Here is a tiny trained network, its code and every weight. The questions are about switching its units off for an input and a target symbol, where a switched-off unit gives its printed mean instead of its output.

import numpy as np


def w(rows, s, z=0):
    codes = np.array(rows[::2]) - 128.0
    scale = np.full(codes.shape[1], s)
    scale[-1] = z or s
    return codes * scale


def norm(h):
    return h / np.sqrt((h * h).mean(-1, keepdims=True) + 1e-5)


def f(y):
    return y / 2 * (1 + np.tanh(0.7978845608 * (y + 0.044715 * y**3)))


def softmax(a):
    e = np.exp(a - a.max(-1, keepdims=True))
    return e / e.sum(-1, keepdims=True)


def log_softmax(a):
    a = a - a.max(-1, keepdims=True)
    return a - np.log(np.exp(a).sum(-1, keepdims=True))


def net(x, mask):
    ids = ['ΦΩζηξτψ'.index(c) for c in x.split()]
    T = len(ids)
    res = E[ids] + P[:T]
    u = 0
    for l in range(2):
        r = norm(res)
        for j in range(3):
            rows = slice(3 * j, 3 * j + 3)
            q, k, v = (r @ M[l][rows].T for M in (Q, K, V))
            z = softmax(np.where(np.tri(T) > 0, q @ k.T / 3**0.5, -1e9)) @ v
            o = O[l][rows]
            res = res + np.where(mask[u + j], z, o[:, -1]) @ o[:, :-1]
        u += 3
        y = f(norm(res) @ A[l][:, :-1].T + A[l][:, -1])
        res = res + np.where(mask[u : u + 4], y, B[l][:, -1]) @ B[l][:, :-1]
        u += 4
    return log_softmax(norm(res)[-1] @ U[:, :-1].T + U[:, -1])


Q, K, V, O, A, B = {}, {}, {}, {}, {}, {}
E = w([
[152,248,178,92],'Φ',
[93,152,62,114],'Ω',
[31,187,58,128],'ζ',
[239,58,76,208],'η',
[124,52,216,115],'ξ',
[111,168,137,127],'τ',
[59,152,155,123],'ψ',
],0.013)
P = w([
[220,133,145,86],'0',
[15,149,127,229],'1',
[2,123,92,228],'2',
[159,109,148,141],'3',
[138,205,193,94],'4',
[64,231,223,84],'5',
[157,118,134,109],'6',
[139,117,137,96],'7',
[128,134,143,85],'8',
[153,143,171,30],'9',
],0.0057)
Q[0] = w([
[117,59,111,92],'L0H1',
[51,56,139,99],'L0H1',
[175,132,141,140],'L0H1',
[163,255,198,127],'L0H2',
[47,189,197,123],'L0H2',
[66,130,114,163],'L0H2',
[184,208,37,71],'L0H3',
[99,86,171,51],'L0H3',
[36,91,127,122],'L0H3',
],0.0095)
K[0] = w([
[182,156,102,149],'L0H1',
[117,106,150,113],'L0H1',
[98,145,61,128],'L0H1',
[179,194,103,86],'L0H2',
[36,152,144,49],'L0H2',
[120,105,114,94],'L0H2',
[62,216,156,81],'L0H3',
[179,12,145,193],'L0H3',
[191,174,155,224],'L0H3',
],0.011)
V[0] = w([
[127,85,115,161],'L0H1',
[144,140,136,176],'L0H1',
[73,82,115,170],'L0H1',
[70,215,254,140],'L0H2',
[164,81,89,119],'L0H2',
[159,153,166,130],'L0H2',
[99,113,150,88],'L0H3',
[175,181,108,135],'L0H3',
[27,95,193,107],'L0H3',
],0.012)
O[0] = w([
[161,131,170,6,97],'L0H1',
[124,136,127,149,128],'L0H1',
[85,182,134,93,122],'L0H1',
[103,22,34,102,249],'L0H2',
[110,124,244,148,66],'L0H2',
[66,143,134,228,143],'L0H2',
[181,253,27,177,133],'L0H3',
[165,62,152,137,141],'L0H3',
[55,133,28,197,157],'L0H3',
],0.0056,0.011)
A[0] = w([
[169,221,167,52,251],'L0N1',
[58,43,205,14,102],'L0N2',
[126,80,55,149,159],'L0N3',
[155,82,254,148,29],'L0N4',
],0.0088,0.0025)
B[0] = w([
[70,109,131,109,137],'L0N1',
[176,100,27,156,168],'L0N2',
[81,170,179,82,255],'L0N3',
[131,150,194,254,151],'L0N4',
],0.014,0.0061)
Q[1] = w([
[109,119,17,96],'L1H1',
[235,167,170,208],'L1H1',
[241,234,147,143],'L1H1',
[208,107,135,106],'L1H2',
[74,74,107,253],'L1H2',
[70,12,167,177],'L1H2',
[115,73,131,99],'L1H3',
[138,108,209,128],'L1H3',
[52,130,2,203],'L1H3',
],0.0093)
K[1] = w([
[186,96,177,141],'L1H1',
[98,142,98,78],'L1H1',
[92,118,141,54],'L1H1',
[79,196,114,182],'L1H2',
[81,137,81,102],'L1H2',
[80,138,136,90],'L1H2',
[202,159,181,180],'L1H3',
[77,245,113,119],'L1H3',
[196,91,143,121],'L1H3',
],0.012)
V[1] = w([
[53,175,135,94],'L1H1',
[85,146,147,152],'L1H1',
[116,91,170,6],'L1H1',
[119,203,232,112],'L1H2',
[68,232,66,83],'L1H2',
[210,204,213,199],'L1H2',
[54,109,246,201],'L1H3',
[82,35,77,155],'L1H3',
[111,135,148,193],'L1H3',
],0.011)
O[1] = w([
[215,82,159,53,112],'L1H1',
[158,162,168,119,152],'L1H1',
[135,5,160,94,57],'L1H1',
[60,106,167,91,95],'L1H2',
[153,165,155,76,250],'L1H2',
[90,154,120,79,3],'L1H2',
[102,150,205,174,132],'L1H3',
[195,75,97,230,148],'L1H3',
[154,165,165,159,133],'L1H3',
],0.012,0.0054)
A[1] = w([
[81,105,123,154,73],'L1N1',
[137,156,32,216,156],'L1N2',
[165,84,255,60,129],'L1N3',
[141,40,214,215,254],'L1N4',
],0.0078,0.0024)
B[1] = w([
[172,85,142,59,129],'L1N1',
[177,190,29,123,252],'L1N2',
[140,127,163,95,175],'L1N3',
[124,69,254,196,173],'L1N4',
],0.0092,0.0047)
U = w([
[164,133,161,21,118],'Φ',
[111,175,167,204,84],'Ω',
[30,4,97,92,214],'ζ',
[102,92,140,155,5],'η',
[58,143,255,131,172],'ξ',
[205,91,53,157,152],'τ',
[73,11,149,246,139],'ψ',
],0.0083,0.0027)

Each question gives the input, a string of symbols that net reads in full, and the target symbol t.
The units are the heads (3 rows each of Q, K, V and O) and the neurons (one row each of A and B). Each row of codes is followed by its name. A weight is (code - 128) times the scale printed after its matrix; where a second scale follows, it is the last column's (O, A, B and U).
mask holds one flag per unit, layer by layer, with each layer's heads first. A switched-off unit (its flag False) gives its mean, the last column of its rows in O or B, instead of its output. The means were averaged over made-up inputs and are rounded, as every weight is.
A unit's drop is (log p(t) with every unit on - log p(t) with that unit switched off) / (log p(t) with every unit on - log p(t) with every unit switched off).
The circuit of an input: a set's keep is (log p(t) with only the set's units on - log p(t) with every unit switched off) / (log p(t) with every unit on - log p(t) with every unit switched off). Starting from the 12 units with the biggest drops (on a tie, the unit counted first), units are removed one at a time, each time the one whose removal leaves the highest keep (on an exact tie, the one counted first), for as long as the keep stays at least 0.8.
circuit, biggest first: the units of the circuit, biggest drop first
unit that matters most: the unit with the biggest drop
top k neurons: the k neurons with the biggest drops, biggest first
top k neurons in layer l: the k neurons of layer l with the biggest drops, biggest first
input Φ ψ Ω ψ Φ Ω ζ Φ ψ τ, target ζ: circuit, biggest first : (L0H3 L0H1 L0N2 L1H1)
input ψ Φ Φ ξ τ ψ, target τ: unit that matters most : L0H2
input τ ζ ξ Φ Ω Φ ζ, target ψ: top 3 neurons in layer 0 : (L0N2 L0N3 L0N4)
input ξ Ω ψ τ ψ ζ Φ Φ Φ Ω, target Ω: circuit, biggest first : (L0H2 L1H3)
input ζ ψ ζ ψ τ ξ, target Φ: circuit, biggest first : (L0H3 L1H1 L0N2)
input τ Ω Ω, target ψ: top 3 neurons : (L0N2 L0N4 L0N3)
input Φ ζ ξ Ω ζ, target ζ: top 2 neurons : (L0N2 L0N4)
input ψ ψ τ, target τ: circuit, biggest first : (L0H2 L1H2)
input τ Φ Φ Φ, target ψ: top 3 neurons : (L0N2 L0N3 L0N4)
input ζ Φ ζ ζ ζ Φ ξ Φ τ, target Φ: circuit, biggest first : (L0H3 L0N2 L1H1)
input Ω Φ Φ Φ Φ, target ξ: top 2 neurons : (L0N1 L0N3)
input ζ Φ ψ ζ Ω, target Φ: circuit, biggest first : (L0N2 L1H1)
input Ω ξ τ Φ ξ ζ, target ξ: top 2 neurons in layer 0 : (L0N1 L0N4)
input τ ξ ψ τ Φ, target ψ: top 3 neurons in layer 0 : (L0N2 L0N3 L0N4)
input Φ ξ τ ζ ζ ξ, target ζ: circuit, biggest first : (L0H3 L0N4 L1H1)
input ψ ψ Ω ζ Φ, target τ: circuit, biggest first : (L0H2 L1H3)
input Ω ζ τ Φ Ω ζ ζ ψ, target ξ: top neuron : (L0N4)
input τ ζ Ω, target ψ: top 2 neurons : (L0N2 L0N3)
input τ Ω Φ Φ Ω Φ ψ, target ψ: top 2 neurons : (L0N2 L0N4)
input ζ Φ ψ ξ, target Φ: top 2 neurons : (L0N3 L0N2)
input ξ Φ ζ Ω ζ Φ τ ψ τ ξ, target Ω: circuit, biggest first : (L0H2 L1H1 L0N4 L1H3)
input Ω η τ ξ ζ ξ, target ψ: unit that matters most : L0H3
input Φ Φ τ ξ, target ζ: top 3 neurons in layer 0 : (L0N4 L0N2 L0N3)
input Ω ζ ψ Φ ζ ξ Φ Φ Φ ψ, target ξ: top 2 neurons in layer 0 : (L0N4 L0N1)
input ζ Φ Φ Ω ζ Φ ξ ψ ζ, target Φ: circuit, biggest first : (L0H3 L0N2 L1H1)
input Φ Ω η, target ξ: top 2 neurons : (L0N2 L0N3)
